[[129 121 143 133 129 133]
 [111 111 147 122 142 133]
 [149 123 136 131 124 145]
 [132 117 140 124 134 142]
 [138 120 139 130 128 142]
 [126 112 141 117 140 145]
 [136 122 141 133 127 137]
 [149 122 135 128 126 148]
 [148 121 135 126 127 149]
 [146 126 139 137 121 140]
 [131 113 139 116 139 149]
 [124 119 145 131 133 132]]	133

[[127 126 121 107 119 116 121 132 116 122 121 144 145 115 130 109]
 [121 119 124 137 131 130 128 116 133 125 126 101 100 132 114 136]
 [146 131 137 136 144 139 136 143 134 143 140 129 134 126 126 130]
 [126 125 120 106 120 115 122 133 117 121 121 145 144 116 132 109]
 [125 124 121 107 118 114 121 132 117 120 122 144 143 116 132 109]]	132

[[129 129 128 128 128 128 128 130 128 128 127 129 128]
 [130 146 128 128 129 128 129 123 129 129 131 130 128]
 [108 128 142 114 140 148 107 127 148 148 127 113 142]
 [128 126 128 128 128 129 128 132 128 128 125 128 129]
 [129 128 128 128 128 128 129 134 128 128 124 129 129]
 [128 127 128 128 128 128 128 128 128 128 128 128 128]
 [129 128 129 129 129 129 129 136 129 129 123 129 131]
 [126 125 127 127 127 127 127 127 127 128 128 127 128]]	127

[[116 127 122 133 128 122]
 [115 134 113 142 122 128]
 [132 125 135 120 131 132]
 [106 122 116 123 139 134]
 [143 123 140 124 132 113]
 [119 127 120 133 130 124]]	130

[[125 114 120 146 124 134 137 132 150 142 127 113 126 120 113 123]
 [133 110 129 148 129 116 107 138 122 130 150 151 130 105 139 144]
 [148 148 139 131 112 110 118 138 145 115 114 112 129 144 142 135]
 [135 143 111 126 126 130 123 142 106 119 141 130 121 120 107 131]
 [131 110 151 110 150 112 121 118 151 140 131 129 140 138 134 146]
 [126 140 143 114 108 110 108 117 140 133 148 110 139 123 125 145]
 [141 151 135 123 131 124 109 142 114 126 146 142 146 116 136 112]
 [152 128 111 108 136 139 144 131 138 141 117 108 140 135 122 141]
 [129 110 134 105 118 106 136 135 118 123 132 110 104 150 108 105]
 [112 119 125 113 105 143 142 120 152 131 147 116 134 147 149 108]
 [125 119 106 134 104 106 146 136 145 151 117 138 142 121 139 148]
 [117 135 145 113 113 112 124 116 140 126 112 126 134 142 148 143]]	148

[[142 144 134 124 146 129 135 133 121 127 113 109]
 [129 115 136 133 128 127 129 131 131 126 132 130]
 [129 137 137 143 130 137 123 123 142 141 138 129]
 [147 135 140 118 153 125 140 139 114 118 107 103]
 [118 139 125 134 128 143 115 115 129 129 134 133]
 [151 112 145 125 139 108 150 152 129 128 118 112]
 [136 126 131 123 134 119 137 138 127 129 121 121]
 [125 134 133 142 125 134 122 123 143 142 140 133]
 [126 154 126 140 126 135 121 120 146 152 137 130]
 [117 135 125 140 118 136 117 117 141 141 143 140]
 [109 114 117 134 104 128 118 119 138 133 147 152]]	147

[[134 136 125 138 133 133 126 132]
 [111 134 127 129 122 128 130 109]
 [129 104 133 125 115 118 133 133]
 [124 126 119 129 127 133 117 130]
 [121 130 137 133 110 126 132 113]
 [123 129 114 129 125 129 120 131]
 [125 119 136 130 109 124 131 122]
 [127 134 117 131 127 130 124 131]
 [121 141 117 114 133 130 126 123]
 [124 132 137 138 122 128 132 114]]	132
---
[[110 134 136 116 147 117 131]
 [105 103 146 129 119 124 117]] out 147, 103

[118 145 107 128 157 132] out 157, 107

[[122 125 115 134 146 143]
 [129  98 131 118 132 130]
 [124 129 122 149 125 147]] out 149, 98

[115 124 112 130 126 126 104] out 130, 104

[[109 128 121 122 141 138 143]
 [134 133 128 129 147 150 132]
 [131 132 127 127 148 153 133]] out 153, 109

[111 140 100 114 116] out 140, 100

[120 123 131 157 103 132] out 157, 103

[ 98 155 101 112 132 103 119] out 155, 98

[123 136 120 155 126] out 155, 120
---
112  145  126  106  144  128  110  118  136  128  119
118  141  121  118  127  119  123  130  125  119  131
125  136  131  125  120  129  110  113  117  127  114
111  101  128  105  145  133  104  109  133  133  111
109  127  128  101  149  132  106  114  138  131  116
117  111  130  113  135  133  105  108  126  132  109
129  123  116  138  103  111  137  140  110  109  141
116  103  122  113  136  128  112  115  128  128  117
| 116

141  119  118  115  135  118  128  118  144  140  131  157  133
151  120  119  117  129  129  148  122  135  143  118  154  118
114  134  134  137  128  139  111  136  120  113  135  105  135
114  134  133  136  128  139  114  136  120  112  134  104  133
149  117  119  116  135  121  145  119  142  143  124  155  122
146  131  121  120  122  126  151  134  124  144  116  144  115
147  117  118  115  135  119  143  119  143  143  127  156  126
114  133  134  135  123  137  106  135  120  114  135  114  137
149  127  120  117  123  129  149  127  127  143  116  152  116
119  123  131  131  126  124  105  120  141  122  136  151  133
119  123  132  132  125  125  105  121  141  121  136  150  133
| 119

126  119  133  128  116  125  130  125  129  124  129  140
134  134  124  118  134  118  136  135  118  122  116  123
125  127  121  129  127  130  122  129  130  139  135  128
128  124  123  127  128  134  114  132  129  133  133  130
129  132  122  131  128  131  124  131  132  145  133  125
126  127  124  124  130  140  106  129  124  126  128  129
134  134  125  118  134  118  136  135  119  122  117  123
126  127  124  125  130  139  107  129  125  127  128  129
125  128  120  129  127  130  122  129  130  139  135  128
129  123  124  126  129  137  110  132  128  131  132  130
| 129

127  144  128  147  126  107
137  114  112  129  120  105
151  132  142  129  121  138
132  109  125  115  150  127
138  149  135  136  125  143
| 138

131  119  139  135  133  114  136  118  108
140  119  116  125  125  133  146  148  127
141  124  126  139  133  111  138  126  137
126  143  127  117  123  125  134  126  122
129  128  133  116  132  124  128  126  114
118  130  105  126  130  127  123  147  139
| 118
